Here is a tiny trained network, its code and every weight. The questions are about switching its units off for an input and a class, where a switched-off unit gives its printed mean instead of its output.

import numpy as np


def w(rows, s, z=0):
    codes = np.array(rows[::2]) - 128.0
    scale = np.full(codes.shape[1], s)
    scale[-1] = z or s
    return codes * scale


def norm(h):
    return h / np.sqrt((h * h).mean(-1, keepdims=True) + 1e-5)


def f(y):
    return y / 2 * (1 + np.tanh(0.7978845608 * (y + 0.044715 * y**3)))


def log_softmax(a):
    a = a - a.max(-1, keepdims=True)
    return a - np.log(np.exp(a).sum(-1, keepdims=True))


def net(x, mask):
    res = np.array(x, float).reshape(1, 5) / 4 @ E
    u = 0
    for l in range(2):
        y = f(norm(res) @ A[l][:, :-1].T + A[l][:, -1])
        res = res + np.where(mask[u : u + 13], y, B[l][:, -1]) @ B[l][:, :-1]
        u += 13
    return log_softmax(norm(res)[-1] @ U[:, :-1].T + U[:, -1])


A, B = {}, {}
E = w([
[179,255,176,172,95,158,96,70,232,181,165,156],'x0',
[116,201,122,66,120,163,146,75,177,210,80,151],'x1',
[170,133,42,163,50,145,148,160,191,108,86,86],'x2',
[141,139,87,68,51,51,173,181,36,117,220,177],'x3',
[8,116,96,126,191,80,120,175,197,130,135,142],'x4',
],0.0052)
A[0] = w([
[136,72,140,47,120,158,157,212,143,177,155,114,36],'0.n1',
[170,74,88,188,212,171,113,57,171,146,74,82,254],'0.n2',
[33,130,95,17,193,109,123,146,136,154,98,178,160],'0.n3',
[194,55,73,190,111,147,69,170,99,128,16,75,137],'0.n4',
[109,132,72,114,76,130,74,188,38,128,181,99,57],'0.n5',
[129,208,184,131,123,199,100,53,128,227,61,145,91],'0.n6',
[162,62,154,134,176,162,70,90,65,194,179,75,79],'0.n7',
[121,119,138,137,211,132,147,57,42,160,152,100,47],'0.n8',
[60,133,57,192,253,148,93,158,228,103,152,83,234],'0.n9',
[81,82,133,139,109,89,139,199,117,61,121,159,136],'0.n10',
[172,155,72,157,68,184,61,147,204,200,175,103,143],'0.n11',
[21,107,91,143,208,117,63,127,164,194,167,115,65],'0.n12',
[140,65,150,182,172,226,77,83,138,40,74,134,166],'0.n13',
],0.0057,0.0015)
B[0] = w([
[162,158,197,158,158,98,104,118,111,159,131,117,140],'0.n1',
[107,117,185,147,42,32,136,133,119,154,158,117,227],'0.n2',
[154,148,149,125,42,129,115,185,166,190,173,96,192],'0.n3',
[128,77,119,123,196,162,163,150,205,106,100,127,212],'0.n4',
[185,188,78,159,139,59,112,92,131,129,131,195,196],'0.n5',
[110,151,222,95,158,177,114,99,43,114,38,114,254],'0.n6',
[127,99,148,112,130,151,157,146,199,64,150,11,161],'0.n7',
[167,156,142,41,69,112,128,147,99,109,121,86,157],'0.n8',
[75,116,168,147,112,177,254,149,157,75,177,87,227],'0.n9',
[162,165,207,153,104,147,101,95,158,113,78,138,193],'0.n10',
[119,132,103,47,96,193,109,76,76,71,153,58,214],'0.n11',
[86,60,42,167,162,119,107,157,172,144,126,62,174],'0.n12',
[70,83,107,185,71,29,158,110,199,204,183,150,210],'0.n13',
],0.0062,0.0057)
A[1] = w([
[132,83,55,178,157,83,144,133,78,123,120,162,99],'1.n1',
[144,99,157,115,189,98,136,178,116,129,57,146,64],'1.n2',
[109,202,187,157,187,180,102,11,95,95,115,100,7],'1.n3',
[186,54,64,201,162,139,139,193,159,117,105,115,137],'1.n4',
[162,144,133,67,144,144,103,124,147,186,213,109,144],'1.n5',
[159,149,165,158,106,169,162,44,79,123,113,115,148],'1.n6',
[195,140,141,94,121,148,126,134,84,132,73,161,190],'1.n7',
[2,128,128,157,177,169,170,179,206,158,89,86,151],'1.n8',
[61,148,134,180,165,130,95,160,141,129,148,111,98],'1.n9',
[218,123,109,156,150,128,162,132,161,86,162,123,107],'1.n10',
[158,101,73,145,117,51,123,126,124,167,160,166,145],'1.n11',
[152,192,86,80,75,123,54,162,61,87,179,112,101],'1.n12',
[184,57,92,77,67,137,174,148,150,156,129,66,185],'1.n13',
],0.0068,0.0017)
B[1] = w([
[198,148,184,124,172,153,144,161,196,157,77,171,153],'1.n1',
[123,145,72,89,147,141,124,91,158,119,128,136,131],'1.n2',
[159,171,98,95,61,110,226,93,143,86,79,182,217],'1.n3',
[67,127,127,93,150,254,207,3,99,57,93,154,188],'1.n4',
[119,92,113,189,192,186,134,176,109,122,123,137,166],'1.n5',
[110,131,118,74,131,109,195,149,187,101,141,121,220],'1.n6',
[70,128,160,144,127,185,145,113,191,98,134,114,201],'1.n7',
[119,52,161,228,126,87,97,129,140,91,221,72,254],'1.n8',
[146,18,91,89,48,167,159,153,82,72,109,109,147],'1.n9',
[135,109,116,76,237,150,123,141,54,179,106,121,166],'1.n10',
[125,125,173,219,154,111,103,167,105,191,34,153,172],'1.n11',
[96,117,43,106,117,115,58,138,157,161,118,131,234],'1.n12',
[108,88,139,211,167,109,82,120,131,120,188,173,215],'1.n13',
],0.007,0.0061)
U = w([
[151,93,123,178,207,191,195,100,110,115,55,194,90],'0',
[162,156,122,213,124,25,83,217,93,246,94,206,141],'1',
[70,61,189,226,95,111,160,124,175,121,201,32,201],'2',
[185,118,146,108,187,80,83,173,76,96,117,106,30],'3',
[138,227,173,73,35,148,219,74,165,123,65,105,154],'4',
[126,166,27,96,101,169,85,145,116,168,185,143,145],'5',
[112,190,204,120,158,185,92,172,107,220,118,45,2],'6',
],0.011,0.0039)

Each question gives the input, the list of numbers given to net, and the class t.
The units are the neurons (one row each of A and B). Each row of codes is followed by its name. A weight is (code - 128) times the scale printed after its matrix; where a second scale follows, it is the last column's (A, B and U).
mask holds one flag per neuron, layer by layer. A switched-off neuron (its flag False) gives its mean, the last column of its row in B, instead of its output. The means were averaged over made-up inputs and are rounded, as every weight is.
A unit's drop is (log p(t) with every unit on - log p(t) with that unit switched off) / (log p(t) with every unit on - log p(t) with every unit switched off).
The circuit of an input: a set's keep is (log p(t) with only the set's units on - log p(t) with every unit switched off) / (log p(t) with every unit on - log p(t) with every unit switched off). Starting from the 12 units with the biggest drops (on a tie, the unit counted first), units are removed one at a time, each time the one whose removal leaves the highest keep (on an exact tie, the one counted first), for as long as the keep stays at least 0.8.
units of the circuit, in order: the units of the circuit, biggest drop first
k most important neurons: the k neurons with the biggest drops, biggest first
top k neurons in layer l: the k neurons of layer l with the biggest drops, biggest first
drop of u: that unit's drop, to one decimal
input [7,-3,2,8,1], class 1: units of the circuit, in order : 1.n11; 0.n9
input [0,2,-2,-6,-6], class 4: units of the circuit, in order : 1.n3
input [5,-7,-5,4,-7], class 5: top 3 neurons in layer 0 : 0.n13; 0.n2; 0.n6
input [5,-1,5,2,-5], class 5: units of the circuit, in order : 1.n12; 0.n11; 0.n9
input [4,0,-7,-4,0], class 4: top 2 neurons in layer 1 : 1.n3; 1.n13
input [1,-8,-3,0,-4], class 0: units of the circuit, in order : 0.n2; 1.n8
input [-8,-7,-2,5,-5], class 0: top 2 neurons in layer 0 : 0.n2; 0.n11
input [0,1,-7,-4,-2], class 4: 2 most important neurons : 0.n6; 0.n8
input [3,-8,-5,3,-4], class 3: 3 most important neurons : 0.n7; 0.n13; 0.n2
input [0,-8,5,8,-5], class 1: 3 most important neurons : 0.n5; 1.n11; 0.n9
input [4,-8,-5,1,-1], class 3: 3 most important neurons : 0.n7; 0.n6; 0.n2
input [-2,5,-1,3,-1], class 1: top 2 neurons in layer 0 : 0.n3; 0.n11
input [8,1,2,6,2], class 5: 2 most important neurons : 1.n12; 0.n10
input [6,7,5,2,7], class 2: units of the circuit, in order : 1.n8
input [0,1,6,2,0], class 5: top 2 neurons in layer 0 : 0.n11; 0.n6
input [1,-1,0,1,-3], class 5: 2 most important neurons : 0.n6; 0.n10
input [-5,0,6,7,-4], class 0: 2 most important neurons : 0.n2; 1.n4
input [8,-5,5,7,1], class 5: 2 most important neurons : 0.n11; 0.n13
input [-2,2,4,6,8], class 1: top 4 neurons in layer 0 : 0.n4; 0.n5; 0.n7; 0.n3
input [4,0,2,8,-5], class 5: most important neuron : 0.n13
input [-5,-5,-2,3,-5], class 0: 2 most important neurons : 0.n2; 0.n11
input [8,2,-6,5,5], class 5: drop of 0.n13 : 0.5
input [1,-8,5,6,4], class 1: drop of 0.n5 : 0.6
input [2,2,1,5,-4], class 5: drop of 0.n10 : 0.2
